Where the symbols take the units:
κ: vaf->lal, zoz->tav, vop->mim, zin->vas, fop->diz, ner->mib, tet->mer, mer->kas, diz->sop, guk->rad, taf->gek, lev->lun, kal->muk, bof->bab, nep->ped, pud->ran, sop->fop, zap->kal, kol->lev, lun->kol, fep->lus, nal->dem, niv->mal, pav->pud, ran->pav, beb->nep, lut->fep, ped->beb, kas->tet, bag->vaf, gek->zud, zud->taf, mal->tir, lal->bag, mim->sav, mib->tor, lus->lut, bab->sef, sef->bof, nul->bez, muk->zap, luf->nal, pem->zin, dem->luf, far->nul, duf->guk, vas->pem, tav->bir, tor->ner, sav->vop, bez->far, tir->niv, bir->zoz, rad->duf
χ: vaf->guk, zoz->sef, vop->mer, zin->lun, fop->ner, ner->far, tet->zap, mer->kal, diz->mib, guk->zin, taf->pud, lev->luf, kal->sop, bof->gek, nep->bir, pud->fep, sop->tor, zap->diz, kol->dem, lun->nal, fep->ped, nal->niv, niv->vaf, pav->lut, ran->lus, beb->tav, lut->nep, ped->zoz, kas->muk, bag->duf, gek->ran, zud->pav, mal->lal, lal->rad, mim->kas, mib->nul, lus->beb, bab->zud, sef->taf, nul->sav, muk->fop, luf->tir, pem->lev, dem->mal, far->mim, duf->pem, vas->kol, tav->bof, tor->bez, sav->tet, bez->vop, tir->bag, bir->bab, rad->vas
θ: vaf->sop, zoz->pem, vop->bof, zin->bez, fop->lut, ner->nep, tet->taf, mer->gek, diz->fep, guk->tor, taf->luf, lev->sav, kal->ran, bof->lun, nep->rad, pud->tir, sop->lus, zap->pud, kol->mim, lun->vop, fep->bag, nal->mer, niv->kal, pav->mal, ran->niv, beb->guk, lut->lal, ped->duf, kas->zud, bag->diz, gek->nal, zud->dem, mal->muk, lal->fop, mim->bab, mib->ped, lus->vaf, bab->kol, sef->lev, nul->zoz, muk->pav, luf->tet, pem->nul, dem->kas, far->bir, duf->mib, vas->far, tav->zin, tor->beb, sav->sef, bez->tav, tir->zap, bir->vas, rad->ner
ξ: vaf->niv, zoz->ped, vop->bez, zin->guk, fop->muk, ner->fop, tet->sav, mer->vop, diz->zap, guk->vaf, taf->sef, lev->pem, kal->mer, bof->tav, nep->lut, pud->taf, sop->kal, zap->tet, kol->vas, lun->zin, fep->pud, nal->lun, niv->nal, pav->zud, ran->gek, beb->lus, lut->pav, ped->fep, kas->mim, bag->tir, gek->bof, zud->bab, mal->dem, lal->mal, mim->far, mib->diz, lus->ran, bab->bir, sef->zoz, nul->mib, muk->kas, luf->lev, pem->duf, dem->kol, far->ner, duf->bag, vas->rad, tav->beb, tor->sop, sav->nul, bez->tor, tir->luf, bir->nep, rad->lal
γ: vaf->lus, zoz->nul, vop->lun, zin->tav, fop->lal, ner->rad, tet->luf, mer->nal, diz->bag, guk->beb, taf->tet, lev->sef, kal->niv, bof->vop, nep->ner, pud->zap, sop->vaf, zap->tir, kol->bab, lun->bof, fep->diz, nal->gek, niv->ran, pav->muk, ran->kal, beb->tor, lut->fop, ped->mib, kas->dem, bag->fep, gek->mer, zud->kas, mal->pav, lal->lut, mim->kol, mib->duf, lus->sop, bab->mim, sef->sav, nul->pem, muk->mal, luf->taf, pem->zoz, dem->zud, far->vas, duf->ped, vas->bir, tav->bez, tor->guk, sav->lev, bez->zin, tir->pud, bir->far, rad->nep
ρ: vaf->bag, zoz->bir, vop->sav, zin->pem, fop->sop, ner->tor, tet->kas, mer->tet, diz->fop, guk->duf, taf->zud, lev->kol, kal->zap, bof->sef, nep->beb, pud->pav, sop->diz, zap->muk, kol->lun, lun->lev, fep->lut, nal->luf, niv->tir, pav->ran, ran->pud, beb->ped, lut->lus, ped->nep, kas->mer, bag->lal, gek->taf, zud->gek, mal->niv, lal->vaf, mim->vop, mib->ner, lus->fep, bab->bof, sef->bab, nul->far, muk->kal, luf->dem, pem->vas, dem->nal, far->bez, duf->rad, vas->zin, tav->zoz, tor->mib, sav->mim, bez->nul, tir->mal, bir->tav, rad->guk

In the rows, 464 means zero.

The rows follow the links: the fewer symbols apart two units are, the more alike their rows tend to be.

Each row is also shifted at random along 5 hidden directions that mean nothing.

Name the unit of each row.
[ 304  470  681  486  399  483  489  646  574  517  589  501  622  429  316  409  397  450  463  500  342  403  466  369  485  545  433  395  620  498  476  379  325  385  448  372  568  545  504  356  600  486  426  383  416  534  454  515  375  525  496  543  410  350]: nep
[ 230  421  387  473  554  406  500  306  497  399  407  545  469  266  531  412  411  548  578  616  505  492  531  426  709  572  263  568  427  441  547  376  434  485  431  422  450  337  443  430  434  371  379  544  676  495  400  398  555  445  347  549  413  476]: kal
[ 543  500  461  593  434  498  454  501  361  469  511  531  423  488  458  573  468  497  385  380  378  357  404  511  407  449  426  402  478  545  461  439  513  538  516  403  485  446  515  397  523  572  557  468  517  508  463  399  401  443  510  417  493  524]: rad
[ 703  482  472  337  462  441  507  457  381  446  491  372  572  564  416  426  535  457  469  395  525  437  510  446  313  363  604  371  497  444  466  546  532  418  439  535  466  423  389  581  399  481  587  560  380  404  421  489  452  393  545  378  537  426]: gek
[ 770  439  319  478  487  407  470  505  371  392  438  482  244  433  535  526  478  470  480  495  508  445  453  556  490  346  357  543  361  533  552  419  584  465  416  483  504  516  358  571  364  507  606  536  570  429  527  477  395  318  515  349  441  560]: zap
[ 356  505  542  392  557  430  519  438  415  395  501  379  496  364  481  425  462  500  534  553  406  412  486  299  484  434  392  415  563  395  621  276  423  443  429  476  516  419  547  410  514  402  435  410  440  587  459  465  544  449  481  403  458  482]: niv
[ 395  451  455  339  606  303  586  518  553  588  454  403  452  322  624  459  513  253  296  594  585  313  441  468  537  145  588  473  363  403  503  215  393  242  594  497  590  628  352  377  363  411  368  422  459  426  555  509  482  480  436  411  581  395]: mer
[ 605  504  472  387  458  385  506  558  553  443  548  465  423  270  463  429  538  373  318  559  363  243  549  330  484  372  489  507  516  484  594  268  388  233  410  552  611  516  399  344  598  399  485  528  410  541  543  535  460  465  514  415  538  442]: sop
[ 324  531  406  536  451  489  470  318  520  432  491  459  455  383  498  471  455  520  360  511  457  478  480  404  501  560  452  467  472  401  424  490  439  540  502  557  356  434  532  410  539  426  288  499  462  497  431  366  610  576  345  525  538  508]: zin
[ 351  494  457  372  573  497  414  322  418  477  428  386  554  566  500  389  519  405  552  329  528  515  509  531  358  403  648  420  484  394  419  486  487  455  509  498  414  321  547  468  410  362  471  444  367  500  513  464  601  417  519  410  450  397]: nal
[ 536  492  448  411  458  475  440  430  613  480  531  358  568  332  398  417  464  389  444  542  406  385  537  331  530  408  554  443  476  419  453  369  332  281  441  514  509  470  425  402  505  426  325  471  413  494  425  554  494  532  358  518  530  397]: lus
[ 539  446  596  451  536  423  471  543  507  607  481  429  556  518  457  464  451  361  434  418  533  418  406  484  377  315  568  319  409  440  464  417  435  411  533  424  583  528  389  491  269  530  546  461  444  387  440  493  368  465  529  453  508  375]: zud
[ 488  413  556  496  470  428  464  563  653  531  506  554  433  378  488  448  464  363  210  586  437  358  482  438  483  485  517  552  352  474  452  419  386  381  477  526  522  584  395  323  515  414  278  551  424  439  535  404  458  618  461  552  510  422]: far
[ 268  394  525  400  506  387  554  594  397  433  419  536  351  415  537  484  432  464  502  487  551  485  406  470  506  402  329  565  512  490  488  459  516  449  495  379  466  618  429  466  520  473  490  354  532  436  518  496  410  389  480  383  412  492]: sav
[ 347  390  708  501  483  433  589  560  474  322  600  598  552  398  351  470  347  673  490  694  384  505  383  159  477  699  103  432  639  433  678  515  420  632  287  453  554  543  456  456  567  482  491  511  537  478  393  294  423  529  515  542  496  641]: bab
[  52  482  705  349  422  473  572  676  377  452  520  582  469  456  385  390  396  505  596  407  390  513  470  400  437  531  387  577  743  505  493  511  481  399  432  387  487  662  509  359  697  426  552  267  432  551  544  560  424  366  500  441  315  432]: nul
[ 542  486  407  492  380  482  465  544  365  453  462  528  327  460  442  493  510  502  510  384  414  481  472  532  459  523  446  574  507  573  416  523  564  461  428  444  383  498  411  485  549  505  553  454  500  465  488  538  415  346  485  414  356  503]: mib
[ 513  456  460  477  483  445  484  603  484  619  484  548  413  451  478  475  529  325  327  383  431  308  462  566  423  379  564  478  440  556  381  418  437  349  551  425  529  513  428  387  483  483  517  475  443  443  512  523  384  473  490  440  486  326]: ner
[ 528  431  379  516  428  418  508  375  630  393  501  558  378  222  497  433  471  506  321  730  370  375  553  299  628  584  312  622  449  453  517  411  400  407  395  585  464  441  413  366  642  371  258  638  514  498  469  395  549  560  362  588  525  512]: tor
[ 519  410  388  443  391  497  454  448  440  418  430  467  464  541  440  440  421  552  557  497  556  620  402  460  470  537  333  513  473  391  422  663  496  580  437  455  335  527  417  610  455  520  471  514  498  379  408  435  421  476  378  496  458  589]: sef

From each start, follow one symbol. Which unit do you reach?
Answer with the unit's name.
[ 464  438  478  538  445  449  496  474  451  432  510  627  384  355  450  506  416  543  452  559  345  395  474  433  534  578  280  482  463  580  587  421  476  510  384  420  551  437  420  415  463  444  499  557  580  534  457  451  446  390  498  478  368  492]
γ lal
[ 492  383  326  426  563  330  513  370  651  523  426  446  412  355  576  415  546  320  284  623  560  449  469  524  582  390  557  563  329  385  393  418  401  349  519  597  410  513  380  432  428  376  274  595  480  368  532  397  562  590  406  516  594  425]
ρ sav
[ 324  444  292  486  389  519  371  353  415  566  293  535  457  540  472  444  451  450  725  255  546  606  489  728  493  507  619  552  382  550  246  563  574  516  507  343  349  382  464  501  355  417  520  436  504  500  434  616  477  340  387  505  229  314]
ξ zap
[ 724  362  213  559  482  491  343  241  510  523  262  560  441  549  509  454  504  462  512  383  580  502  471  660  513  567  518  547  192  537  359  593  545  621  443  466  404  228  422  558  223  426  476  705  550  379  411  402  501  476  443  551  411  407]
ξ kas
[ 405  465  491  473  319  535  505  483  420  411  516  503  504  525  354  466  394  572  572  435  424  618  473  409  431  609  365  483  613  462  423  672  498  526  369  451  387  531  462  555  560  484  498  399  386  465  385  474  432  485  407  493  423  558]
χ sef
[ 633  477  297  518  535  389  416  389  606  446  488  324  353  348  653  544  541  362  142  679  561  350  426  430  492  258  533  480  267  312  462  358  387  397  570  650  454  516  434  436  394  493  234  555  427  407  516  344  581  662  388  463  767  515]
θ vop
[ 129  452  527  459  430  463  558  343  533  382  555  514  572  332  402  377  395  634  545  577  445  542  526  280  600  703  273  514  599  408  460  542  424  546  394  474  391  474  470  464  593  417  371  482  551  469  351  397  510  577  306  596  497  505]
ξ beb
[ 348  437  527  398  498  426  471  519  408  569  383  340  547  489  494  478  410  368  588  403  631  520  418  514  499  260  526  397  429  379  405  384  470  332  566  389  472  593  422  524  271  546  512  272  459  408  443  593  407  446  418  421  441  410]
θ luf
[ 433  411  505  445  576  394  484  518  434  573  437  610  436  543  495  466  473  419  402  371  592  416  364  584  402  433  505  469  478  551  419  510  522  505  544  391  456  490  385  462  393  508  548  477  509  367  493  441  421  408  525  476  504  390]
θ bab
[ 316  416  630  354  523  424  503  497  407  411  415  667  492  553  403  403  437  522  629  382  459  525  494  470  348  594  423  456  571  505  520  578  565  562  395  392  500  391  499  469  433  380  612  508  470  493  500  467  475  404  623  500  325  430]
κ tet
[ 356  509  504  468  398  575  418  561  425  459  464  421  454  470  433  464  485  424  502  394  395  498  484  493  460  494  497  475  528  475  423  445  424  463  524  401  416  501  594  374  584  469  453  320  378  529  520  528  470  477  452  434  400  443]
γ ped
[ 299  440  552  470  415  520  458  480  404  336  414  429  423  503  487  437  401  555  507  494  492  628  434  410  430  524  385  522  508  389  498  510  457  594  432  486  381  500  562  474  583  455  443  389  424  493  504  384  526  503  492  452  436  551]
ξ pem
[  97  438  307  567  539  311  522  288  553  522  439  549  341  174  653  499  453  500  358  616  565  409  419  513  761  486  280  605  337  481  380  371  481  498  593  453  331  548  345  429  395  473  262  527  763  384  372  386  575  556  176  577  533  546]
κ far
[ 420  429  455  612  424  479  462  341  541  516  458  523  560  541  450  501  383  560  441  430  471  548  449  473  489  654  381  449  421  483  375  638  453  610  445  431  391  423  446  520  411  515  423  559  552  383  350  399  487  585  366  583  472  469]
θ vas
[ 661  631  389  432  440  483  430  393  347  494  508  346  427  514  462  490  581  404  420  317  431  362  513  547  384  333  667  322  494  541  465  388  511  375  481  501  484  343  490  467  469  496  529  448  384  519  469  516  513  339  524  341  495  421]
θ sop
[ 378  518  345  494  433  480  476  316  403  495  544  436  526  451  370  467  457  570  562  389  423  463  435  455  538  570  391  447  541  494  362  563  508  512  443  418  367  356  445  519  510  470  512  468  583  451  319  502  503  403  310  508  465  494]
γ tor
[ 533  433  433  589  532  388  448  489  396  487  525  468  350  414  596  647  457  440  156  548  525  324  310  495  452  325  355  415  311  440  499  348  442  513  606  487  503  542  437  443  330  598  463  502  567  378  513  322  419  557  488  355  651  574]
γ bab
[ 699  499  397  574  424  450  432  430  431  516  508  484  497  537  425  543  494  512  476  379  426  394  445  498  392  498  388  345  415  569  434  483  529  518  431  406  524  399  411  539  338  562  609  537  578  461  384  505  350  396  480  427  447  479]
χ nep
